Below is a small trained network, with its code and all its weights. Each question gives an input and a class and asks what happens when units are switched off, that is, made to give their printed mean instead of their output.

import numpy as np


def w(rows, s, z=0):
    codes = np.array(rows[::2]) - 128.0
    scale = np.full(codes.shape[1], s)
    scale[-1] = z or s
    return codes * scale


def norm(h):
    return h / np.sqrt((h * h).mean(-1, keepdims=True) + 1e-5)


def f(y):
    return y / 2 * (1 + np.tanh(0.7978845608 * (y + 0.044715 * y**3)))


def log_softmax(a):
    a = a - a.max(-1, keepdims=True)
    return a - np.log(np.exp(a).sum(-1, keepdims=True))


def net(x, mask):
    res = np.array(x, float).reshape(1, 7) / 4 @ E
    u = 0
    for l in range(3):
        y = f(norm(res) @ A[l][:, :-1].T + A[l][:, -1])
        res = res + np.where(mask[u : u + 13], y, B[l][:, -1]) @ B[l][:, :-1]
        u += 13
    return log_softmax(norm(res)[-1] @ U[:, :-1].T + U[:, -1])


A, B = {}, {}
E = w([
[184,167,90,113,67,125],'x0',
[122,94,111,126,172,212],'x1',
[130,118,66,164,110,106],'x2',
[171,59,76,70,130,163],'x3',
[112,106,120,62,203,68],'x4',
[254,107,184,102,127,131],'x5',
[140,172,142,98,132,101],'x6',
],0.0084)
A[0] = w([
[163,158,160,107,107,135,62],'L0N0',
[161,112,150,94,93,164,56],'L0N1',
[162,138,145,76,101,136,59],'L0N2',
[122,174,160,95,164,86,192],'L0N3',
[98,121,111,90,151,181,122],'L0N4',
[135,173,111,110,11,102,187],'L0N5',
[114,152,104,123,132,73,185],'L0N6',
[181,116,122,126,168,136,88],'L0N7',
[134,94,89,192,101,239,96],'L0N8',
[93,36,76,109,72,158,146],'L0N9',
[114,100,144,161,198,114,53],'L0N10',
[140,184,105,107,104,175,77],'L0N11',
[167,209,132,131,88,210,2],'L0N12',
],0.011,0.0024)
B[0] = w([
[98,91,178,108,78,113,159],'L0N0',
[99,130,103,112,83,110,175],'L0N1',
[155,111,74,136,82,135,168],'L0N2',
[113,86,178,129,154,205,193],'L0N3',
[147,184,113,206,189,124,172],'L0N4',
[146,77,133,175,87,178,254],'L0N5',
[225,150,146,166,138,194,176],'L0N6',
[176,125,124,96,90,108,178],'L0N7',
[55,146,190,98,218,131,249],'L0N8',
[139,113,113,143,186,143,221],'L0N9',
[121,255,183,77,131,128,158],'L0N10',
[107,128,139,88,150,162,154],'L0N11',
[89,102,131,64,133,137,196],'L0N12',
],0.0087,0.0049)
A[1] = w([
[54,169,70,114,110,123,252],'L1N0',
[139,109,102,254,134,120,51],'L1N1',
[168,80,130,83,139,123,64],'L1N2',
[192,79,78,131,176,94,22],'L1N3',
[115,75,93,190,123,74,50],'L1N4',
[95,183,34,189,45,137,45],'L1N5',
[42,127,166,165,132,178,18],'L1N6',
[117,108,211,99,189,75,222],'L1N7',
[116,144,68,172,149,192,106],'L1N8',
[92,84,237,148,128,127,182],'L1N9',
[120,223,63,162,81,122,139],'L1N10',
[156,183,208,136,120,43,134],'L1N11',
[152,251,125,102,160,147,220],'L1N12',
],0.0089,0.0026)
B[1] = w([
[232,34,116,121,160,175,169],'L1N0',
[194,85,125,178,61,115,167],'L1N1',
[158,175,81,142,86,25,183],'L1N2',
[215,112,52,72,193,104,165],'L1N3',
[237,176,125,148,144,117,122],'L1N4',
[147,66,88,174,75,166,166],'L1N5',
[169,90,78,132,135,101,214],'L1N6',
[104,133,204,230,146,72,254],'L1N7',
[114,1,135,137,99,151,184],'L1N8',
[107,201,129,172,171,76,253],'L1N9',
[161,56,65,121,23,143,142],'L1N10',
[78,133,131,171,213,221,163],'L1N11',
[135,52,162,226,183,157,189],'L1N12',
],0.0062,0.0046)
A[2] = w([
[215,140,139,95,119,52,175],'L2N0',
[113,134,201,157,139,55,255],'L2N1',
[149,123,120,120,106,72,79],'L2N2',
[115,137,144,117,96,57,50],'L2N3',
[179,118,30,70,114,248,90],'L2N4',
[83,56,66,135,171,184,77],'L2N5',
[105,173,97,132,147,85,188],'L2N6',
[156,141,189,127,97,180,16],'L2N7',
[2,166,68,72,176,129,146],'L2N8',
[156,122,201,108,117,130,126],'L2N9',
[158,108,113,107,46,133,23],'L2N10',
[105,229,128,137,55,228,6],'L2N11',
[123,251,169,208,144,69,190],'L2N12',
],0.0092,0.0034)
B[2] = w([
[136,24,118,179,140,157,209],'L2N0',
[117,47,153,248,138,189,254],'L2N1',
[134,113,99,146,172,166,128],'L2N2',
[140,80,185,170,133,173,114],'L2N3',
[60,207,226,124,174,68,222],'L2N4',
[175,133,215,173,151,132,206],'L2N5',
[168,86,199,156,255,126,136],'L2N6',
[64,189,141,83,151,156,139],'L2N7',
[122,144,227,149,103,119,165],'L2N8',
[53,121,94,180,105,190,169],'L2N9',
[56,100,124,165,125,192,169],'L2N10',
[117,118,109,91,179,64,144],'L2N11',
[53,75,156,127,238,201,249],'L2N12',
],0.0072,0.0053)
U = w([
[98,250,50,110,102,54,2],'0',
[83,123,196,193,204,170,228],'1',
[153,87,119,209,31,174,180],'2',
[79,174,153,64,58,156,52],'3',
[196,87,88,92,151,90,79],'4',
],0.012,0.0051)

Each question gives the input, the list of numbers given to net, and the class t.
The units are the neurons (one row each of A and B). Each row of codes is followed by its name. A weight is (code - 128) times the scale printed after its matrix; where a second scale follows, it is the last column's (A, B and U).
mask holds one flag per neuron, layer by layer. A switched-off neuron (its flag False) gives its mean, the last column of its row in B, instead of its output. The means were averaged over made-up inputs and are rounded, as every weight is.
A unit's drop is (log p(t) with every unit on - log p(t) with that unit switched off) / (log p(t) with every unit on - log p(t) with every unit switched off).
The circuit of an input: a set's keep is (log p(t) with only the set's units on - log p(t) with every unit switched off) / (log p(t) with every unit on - log p(t) with every unit switched off). Starting from the 12 units with the biggest drops (on a tie, the unit counted first), units are removed one at a time, each time the one whose removal leaves the highest keep (on an exact tie, the one counted first), for as long as the keep stays at least 0.8.
circuit, biggest first: the units of the circuit, biggest drop first
most important unit: the unit with the biggest drop
top k neurons: the k neurons with the biggest drops, biggest first
k most important neurons of layer l: the k neurons of layer l with the biggest drops, biggest first
drop when u is switched off: that unit's drop, to one decimal
input [-4,-1,-7,7,1,2,7], class 2: 2 most important neurons of layer 0 => [L0N8; L0N2]
input [4,-4,-1,-1,6,6,-8], class 4: top 4 neurons => [L0N8; L1N3; L0N2; L0N10]
input [-3,-4,-5,7,6,1,-7], class 4: top 2 neurons => [L0N8; L1N3]
input [2,-2,-3,-3,-8,-6,8], class 3: most important unit => L0N12
input [-4,-4,1,6,7,3,-4], class 4: circuit, biggest first => [L0N8; L1N3; L2N12]
input [5,-5,3,-4,5,-1,0], class 2: 2 most important neurons of layer 0 => [L0N8; L0N5]
input [-3,2,-7,8,4,2,-6], class 4: 2 most important neurons of layer 1 => [L1N3; L1N2]
input [6,6,-3,5,2,2,6], class 4: top 2 neurons => [L2N0; L1N2]
input [5,-6,0,7,-7,-2,5], class 3: 3 most important neurons of layer 0 => [L0N12; L0N11; L0N4]
input [5,-5,2,0,-2,-1,7], class 2: top 2 neurons => [L0N5; L0N8]
input [-6,-8,-7,4,-8,5,8], class 2: top 2 neurons => [L0N8; L0N2]
input [-3,-5,4,7,-2,-4,1], class 4: 2 most important neurons of layer 0 => [L0N9; L0N3]
input [8,1,5,6,-8,2,4], class 3: top 2 neurons => [L2N4; L0N8]
input [6,6,2,2,0,3,2], class 3: most important unit => L2N1
input [6,3,-5,8,-8,7,-6], class 3: drop when L2N12 is switched off => 0.1
input [-3,-5,4,6,0,-1,-2], class 4: drop when L1N3 is switched off => 0.1
input [-7,8,7,5,3,6,5], class 4: drop when L0N7 is switched off => 0.2
